Below is a small trained network, with its code and all its weights. Each question gives an input and a target symbol and asks what happens when units are switched off, that is, made to give their printed mean instead of their output.

import numpy as np


def w(rows, s, z=0):
    codes = np.array(rows[::2]) - 128.0
    scale = np.full(codes.shape[1], s)
    scale[-1] = z or s
    return codes * scale


def norm(h):
    return h / np.sqrt((h * h).mean(-1, keepdims=True) + 1e-5)


def f(y):
    return np.maximum(y, 0)


def softmax(a):
    e = np.exp(a - a.max(-1, keepdims=True))
    return e / e.sum(-1, keepdims=True)


def log_softmax(a):
    a = a - a.max(-1, keepdims=True)
    return a - np.log(np.exp(a).sum(-1, keepdims=True))


def net(x, mask):
    ids = ['γδεζηθλμξπστφψω'.index(c) for c in x.split()]
    T = len(ids)
    res = E[ids] + P[:T]
    u = 0
    for l in range(2):
        r = norm(res)
        for j in range(2):
            rows = slice(2 * j, 2 * j + 2)
            q, k, v = (r @ M[l][rows].T for M in (Q, K, V))
            z = softmax(np.where(np.tri(T) > 0, q @ k.T / 2**0.5, -1e9)) @ v
            o = O[l][rows]
            res = res + np.where(mask[u + j], z, o[:, -1]) @ o[:, :-1]
        u += 2
        y = f(norm(res) @ A[l][:, :-1].T + A[l][:, -1])
        res = res + np.where(mask[u : u + 4], y, B[l][:, -1]) @ B[l][:, :-1]
        u += 4
    return log_softmax(norm(res)[-1] @ U[:, :-1].T + U[:, -1])


Q, K, V, O, A, B = {}, {}, {}, {}, {}, {}
E = w([
[138,151,149,196,94,163,178],'γ',
[142,144,164,180,115,139,147],'δ',
[139,171,152,189,91,131,143],'ε',
[157,148,96,171,72,170,167],'ζ',
[132,134,6,159,195,10,150],'η',
[139,106,192,151,139,146,130],'θ',
[149,110,147,169,111,129,125],'λ',
[163,101,124,133,105,158,120],'μ',
[159,124,140,153,97,135,122],'ξ',
[155,99,138,146,123,150,124],'π',
[148,115,129,157,115,163,152],'σ',
[154,119,171,140,126,129,108],'τ',
[163,134,116,157,79,150,133],'φ',
[163,114,110,150,87,156,140],'ψ',
[157,136,125,184,89,147,147],'ω',
],0.0023)
P = w([
[159,104,157,104,112,109,153],'0',
[182,109,139,150,147,126,120],'1',
[155,86,147,155,102,105,112],'2',
[89,132,134,17,146,112,178],'3',
[205,133,135,117,182,137,137],'4',
[117,104,146,169,105,155,70],'5',
[66,101,148,47,104,96,173],'6',
[176,121,132,68,182,96,181],'7',
[136,139,131,157,156,189,63],'8',
[40,107,144,115,81,137,91],'9',
[113,117,144,1,161,76,225],'10',
[208,127,131,166,201,158,140],'11',
],0.0033)
Q[0] = w([
[42,131,162,8,42,41,213],'0.h0',
[218,204,103,32,237,120,248],'0.h0',
[2,20,165,211,18,107,47],'0.h1',
[231,150,154,247,162,231,17],'0.h1',
],0.0069)
K[0] = w([
[254,195,113,137,241,191,119],'0.h0',
[72,136,127,229,98,233,4],'0.h0',
[207,152,127,34,207,44,249],'0.h1',
[4,39,146,92,22,38,166],'0.h1',
],0.0068)
V[0] = w([
[97,76,71,140,171,113,183],'0.h0',
[140,14,176,69,189,155,70],'0.h0',
[173,110,27,82,49,151,100],'0.h1',
[131,176,188,75,116,1,44],'0.h1',
],0.0055)
O[0] = w([
[193,97,116,180,181,93,147,3],'0.h0',
[160,86,73,112,117,215,195,232],'0.h0',
[29,44,49,154,135,128,96,185],'0.h1',
[61,131,143,2,81,112,201,23],'0.h1',
],0.0065,0.0016)
A[0] = w([
[116,66,206,158,68,118,149,209],'0.n0',
[82,183,195,203,136,42,14,224],'0.n1',
[169,134,50,194,43,130,164,153],'0.n2',
[107,3,79,80,175,118,128,254],'0.n3',
],0.003,0.0023)
B[0] = w([
[156,187,28,89,138,138,96,193],'0.n0',
[157,152,50,93,130,190,123,223],'0.n1',
[124,149,158,65,206,120,102,196],'0.n2',
[121,252,114,164,105,135,154,253],'0.n3',
],0.0037)
Q[1] = w([
[111,47,182,111,141,198,124],'1.h0',
[173,254,37,119,180,158,122],'1.h0',
[221,224,28,111,179,217,176],'1.h1',
[185,127,92,132,220,204,127],'1.h1',
],0.006)
K[1] = w([
[184,94,134,127,249,160,152],'1.h0',
[84,10,135,113,62,2,139],'1.h0',
[182,175,19,142,184,9,218],'1.h1',
[160,202,60,103,227,102,168],'1.h1',
],0.0053)
V[1] = w([
[150,80,118,133,46,76,121],'1.h0',
[176,162,32,128,153,6,204],'1.h0',
[139,172,66,141,164,23,210],'1.h1',
[165,112,124,172,2,146,123],'1.h1',
],0.0048)
O[1] = w([
[154,114,192,161,192,151,127,8],'1.h0',
[242,141,88,154,254,6,225,162],'1.h0',
[153,179,46,40,255,82,93,217],'1.h1',
[98,161,239,224,178,132,210,177],'1.h1',
],0.0046,0.0015)
A[1] = w([
[103,75,55,210,197,136,95,58],'1.n0',
[102,164,114,62,104,150,183,222],'1.n1',
[127,197,40,107,179,72,104,208],'1.n2',
[2,127,56,143,163,102,78,3],'1.n3',
],0.0056,0.0025)
B[1] = w([
[95,48,212,61,101,30,158,203],'1.n0',
[124,105,118,152,162,40,92,249],'1.n1',
[124,73,61,57,115,204,70,254],'1.n2',
[169,254,176,154,231,167,177,179],'1.n3',
],0.0049,0.0053)
U = w([
[230,182,124,217,108,197,35,93],'γ',
[223,223,210,124,113,90,121,180],'δ',
[105,218,177,32,57,68,12,21],'ε',
[102,71,161,162,205,92,1,123],'ζ',
[148,130,115,125,144,122,131,19],'η',
[226,148,173,82,73,214,213,173],'θ',
[213,163,117,151,244,3,222,4],'λ',
[40,44,46,172,109,193,183,100],'μ',
[4,143,67,109,75,42,136,86],'ξ',
[204,128,39,210,130,235,218,65],'π',
[217,15,188,186,145,131,142,252],'σ',
[89,137,141,25,42,161,217,141],'τ',
[73,248,135,157,214,192,131,183],'φ',
[57,58,196,102,225,118,185,185],'ψ',
[104,65,116,78,30,233,54,105],'ω',
],0.0073,0.0027)

Each question gives the input, a string of symbols that net reads in full, and the target symbol t.
The units are the heads (2 rows each of Q, K, V and O) and the neurons (one row each of A and B). Each row of codes is followed by its name. A weight is (code - 128) times the scale printed after its matrix; where a second scale follows, it is the last column's (O, A, B and U).
mask holds one flag per unit, layer by layer, with each layer's heads first. A switched-off unit (its flag False) gives its mean, the last column of its rows in O or B, instead of its output. The means were averaged over made-up inputs and are rounded, as every weight is.
A unit's drop is (log p(t) with every unit on - log p(t) with that unit switched off) / (log p(t) with every unit on - log p(t) with every unit switched off).
The circuit of an input: a set's keep is (log p(t) with only the set's units on - log p(t) with every unit switched off) / (log p(t) with every unit on - log p(t) with every unit switched off). Starting from all 12 units, units are removed one at a time, each time the one whose removal leaves the highest keep (on an exact tie, the one counted first), for as long as the keep stays at least 0.8.
circuit, biggest first: the units of the circuit, biggest drop first
unit that matters most: the unit with the biggest drop
top k neurons: the k neurons with the biggest drops, biggest first
heads that matter: for each layer, one digit per head in row order, 1 if its drop is at least 0.15 and else 0, layers parted by /
input ψ ξ λ ω ψ ξ φ, target ψ: circuit, biggest first -> 1.n0; 0.h1; 1.n3; 1.n1
input ξ λ σ φ, target λ: top 4 neurons -> 1.n2; 1.n1; 0.n0; 1.n0
input φ ψ θ, target φ: circuit, biggest first -> 0.h1; 1.n3
input ε λ γ γ θ π ψ σ λ ε, target σ: unit that matters most -> 0.h0
input λ τ δ γ σ φ, target γ: heads that matter -> 11 / 01
input μ λ φ, target μ: circuit, biggest first -> 0.h1; 1.h1
input θ λ φ, target θ: heads that matter -> 11 / 00
input ξ ε ε ξ σ λ π σ ε, target π: heads that matter -> 11 / 01
input ψ φ δ ε ψ ω σ ξ ε μ, target ξ: top 4 neurons -> 1.n1; 1.n2; 1.n3; 0.n1
input δ ψ δ δ, target ψ: heads that matter -> 01 / 01
input ω σ ω ξ φ ε φ ψ φ δ, target ψ: circuit, biggest first -> 0.h0; 1.n0; 0.h1; 1.n3
input δ φ π μ π μ φ ε, target μ: heads that matter -> 11 / 01
input λ μ φ ε μ τ φ σ ζ λ φ, target ζ: circuit, biggest first -> 0.h1; 0.h0
input ω γ θ, target ω: unit that matters most -> 0.n1
input η δ π σ λ ξ ε, target λ: heads that matter -> 11 / 10
input δ θ ξ ζ, target θ: heads that matter -> 11 / 00
input ξ ζ μ σ, target ζ: circuit, biggest first -> 0.h1; 0.h0
input θ φ ξ ζ, target φ: top 2 neurons -> 1.n3; 0.n3
input ξ γ ε π ε τ ξ ζ, target τ: circuit, biggest first -> 0.h0; 0.h1
input ξ θ ξ λ σ θ, target λ: circuit, biggest first -> 0.h1; 1.n2; 1.n1; 0.h0
input ε φ θ, target ε: heads that matter -> 11 / 00
input ε ξ ξ ε, target ξ: top 3 neurons -> 1.n1; 1.n2; 1.n3
input γ ω ω, target γ: top 2 neurons -> 0.n1; 1.n1
